kizo: [-80.5  -1.0  -5.1 -34.3 -53.8 -69.8  -9.5  -2.6 -56.0  53.9  14.1  16.6
  33.1 -26.6 -16.3 -35.2  42.7   4.8 -21.7   1.4 -26.0  15.8 -17.4 -70.1
  17.8 -14.3  38.4  35.5 -50.9  22.9 -47.5 -66.2  68.9 -37.2  10.5   8.0
  25.0   2.0 -28.7 -47.7  -2.6  22.1   0.9  14.1 -23.7]
Pepev: [-16.7  -0.2  -1.0  -0.1 -13.7 -15.6   0.8  -3.2 -19.2  15.7   2.6  13.2
   8.0  -2.1  -2.4  -2.8   8.7  -1.4  -4.1   4.1  -6.1   2.1  -5.0 -22.7
   3.1  -0.7   5.6   9.5 -11.2   6.6 -11.9 -17.3  14.7  -7.7   2.8   4.7
   8.9   1.4  -0.6  -0.4  -2.6   5.8   8.2   6.9  -4.2]
sidam: [-34.8  -0.2  -2.5 -12.6 -27.1 -30.1  -2.9  -2.6 -30.0  23.0   6.1   9.2
  16.4 -14.9  -7.5 -16.0  13.6   2.7  -6.4   3.9 -11.2   8.7  -5.7 -34.0
   4.3  -3.7  22.7  17.5 -22.8  13.2 -24.3 -28.8  30.3 -19.9   4.3   4.7
   8.9   1.4 -11.5 -19.1  -2.6   8.1   0.9   6.1  -9.8]
chg kizo: [-80.5  -1.0  -5.1 -34.3 -53.8 -69.8  -9.5  -2.6 -56.0  53.9  14.1  16.6
  33.1 -26.6 -16.3 -35.2  42.7   4.8 -21.7   1.4 -26.0  15.8 -17.4 -70.1
  17.8 -14.3  38.4  35.5 -50.9  22.9 -47.5 -66.2  68.9 -37.2  10.5   8.0
  25.0   1.9 -28.7 -47.7  -2.6  22.1   0.9  14.1 -23.7] => 38, [2.0]
tags:
[-11.2] -> z_610
[-70.1] -> z_293
[-34.0] -> z_469
join sidam 24:  => z_469
find: [-80.5  -1.0  -5.1 -34.3 -53.8 -69.8  -9.5  -2.6 -56.0  53.9  14.1  16.6
  33.1 -26.6 -16.3 -35.2  42.7   4.8 -21.7   1.4 -26.0  15.8 -17.4 -70.1
  17.8 -14.3  38.4  35.5 -50.9  22.9 -47.5 -66.2  68.9 -37.2  10.5   8.0
  25.0   2.0 -28.7 -47.7  -2.6  22.1   0.9  14.1 -23.7] => kizo

sidam: [ 15.4 -30.8 -38.5 -47.7  22.6  19.8 -19.3  23.4 -30.0  22.9  45.0  34.6
  47.5   8.4   3.1 -41.6  14.1  39.9  32.6  19.8  13.1 -55.9 -16.2 -17.7
 -10.5  32.8  -8.3 -27.9  30.8  12.8  32.1  31.4  26.3   8.9  45.2   3.5
 -16.4  27.7]
Far: [ 17.4 -45.3 -32.8 -54.3 -45.8  24.7  -4.5 -33.7  11.2 -31.4  -1.7 -47.9
 -38.1   1.7   4.3  -0.4  -4.6   4.6  -2.0 -16.2  18.9  19.7  37.7 -28.3
   5.2  31.0 -28.1  43.6  32.4  -8.2  25.7  11.3 -19.4 -31.3  42.6 -59.7
  -3.3 -40.1]
Ris: [-14.8  21.0  53.6 -31.9 -12.8 -33.6  50.7   3.1  35.6  -2.5 -30.7 -52.1
  10.7  -9.2  16.2   1.7   5.4  38.5   0.6  26.1 -28.8   9.3  18.7 -24.6
 -38.7 -23.9  -1.2  15.3  15.6 -22.7  -8.5 -11.9  -1.6  11.0  -3.6 -57.5
 -12.5 -33.9]
Nofa: [-22.3  14.3   5.0  50.1 -16.5 -24.2   9.8 -12.6  -7.5 -33.4 -49.5 -17.0
 -46.1  -3.7 -12.6  27.6 -13.0 -27.9 -28.7 -15.7  -4.5  34.5  -0.4  25.6
  21.1 -12.8  -0.2  24.5 -40.1 -19.0 -19.8  -9.8 -24.6   8.9 -49.6   1.9
  11.5 -18.0]
vob: [-19.4  28.2  36.9  53.7  34.8 -18.2   2.8  25.1   2.9  22.5 -12.3  31.3
  18.3  -3.6  -3.8  13.0  -3.0 -19.2  -2.6   1.4 -14.5  -3.8 -21.1  27.4
   3.0 -33.9  17.3 -38.1 -34.3   7.9 -29.6 -22.3   4.7  14.7 -44.7  32.8
   9.4  26.3]
Pepev: [  4.0  20.8  56.3 -22.1 -37.2 -12.2  45.9 -28.1  44.9  -5.5 -43.7 -60.1
 -15.7  -9.4  17.5  19.0 -10.1   1.4  10.3   4.8 -24.0  16.3  39.7 -22.7
 -31.2 -34.0  -1.1  38.7  27.5 -15.0 -27.0 -31.6 -26.5 -27.4  -3.1 -52.5
   4.8 -43.0]
Mumu: [ 10.6 -39.5 -45.6 -18.7 -11.4  24.1 -24.6  -7.8 -32.6 -15.4  24.0  16.0
 -15.4   8.0 -10.3  -8.9   2.7  -1.7  -7.7 -12.7  20.5   2.9  -3.4  -3.2
  21.5  33.7 -20.4   9.6   1.3   4.3  30.5  30.0   4.2  -4.6  23.7  -1.9
  -1.5   6.7]
Zimep: [  4.4   5.8  -2.0  -5.1  32.7   6.1  -7.3  25.2  -9.8  24.8  38.1  34.1
  46.6   2.4   3.3 -32.7  11.9  21.0  30.7  15.2  -1.2 -50.1 -19.0  -1.1
 -10.0   1.6  11.3 -38.0  10.0  12.6   6.5   8.3  23.6  12.4  16.9  25.5
 -11.8  28.0]
find: [ -1.1 -10.0] => Zimep
chg Mumu: [ 10.6 -39.4 -45.6 -18.7 -11.4  24.1 -24.6  -7.8 -32.6 -15.4  24.0  16.0
 -15.4   8.0 -10.3  -8.9   2.7  -1.7  -7.7 -12.7  20.5   2.9  -3.4  -3.2
  21.5  33.7 -20.4   9.6   1.3   4.3  30.5  30.0   4.2  -4.6  23.7  -1.9
  -1.5   6.7] => 2, [-39.5]

subo: [51.1 72.3  0.0 -0.9 -0.1  2.2 22.2 59.4 69.9 35.6  6.9  0.8 -1.2 -0.3]
Mumu: [-0.4  0.7  0.9  0.2 10.5 40.5 70.6 54.9 19.5  0.8  0.3 -0.2 -0.4 -1.0]
Far: [ 0.8 -0.1  0.4  0.4  1.5  2.1 15.0 51.1 72.6 42.4 12.0  1.4  0.3  0.4]
find: [51.1 72.6] => Far
tags:
[6.8] -> z_280
[6.9] -> z_937
[0.8] -> z_735
[0.9] -> z_694
[1.4] -> z_607
join subo 12:  => z_735
chg Mumu: [-0.5  0.7  0.9  0.2 10.5 40.5 70.6 54.9 19.5  0.8  0.3 -0.2 -0.4 -1.0] => 1, [-0.4]

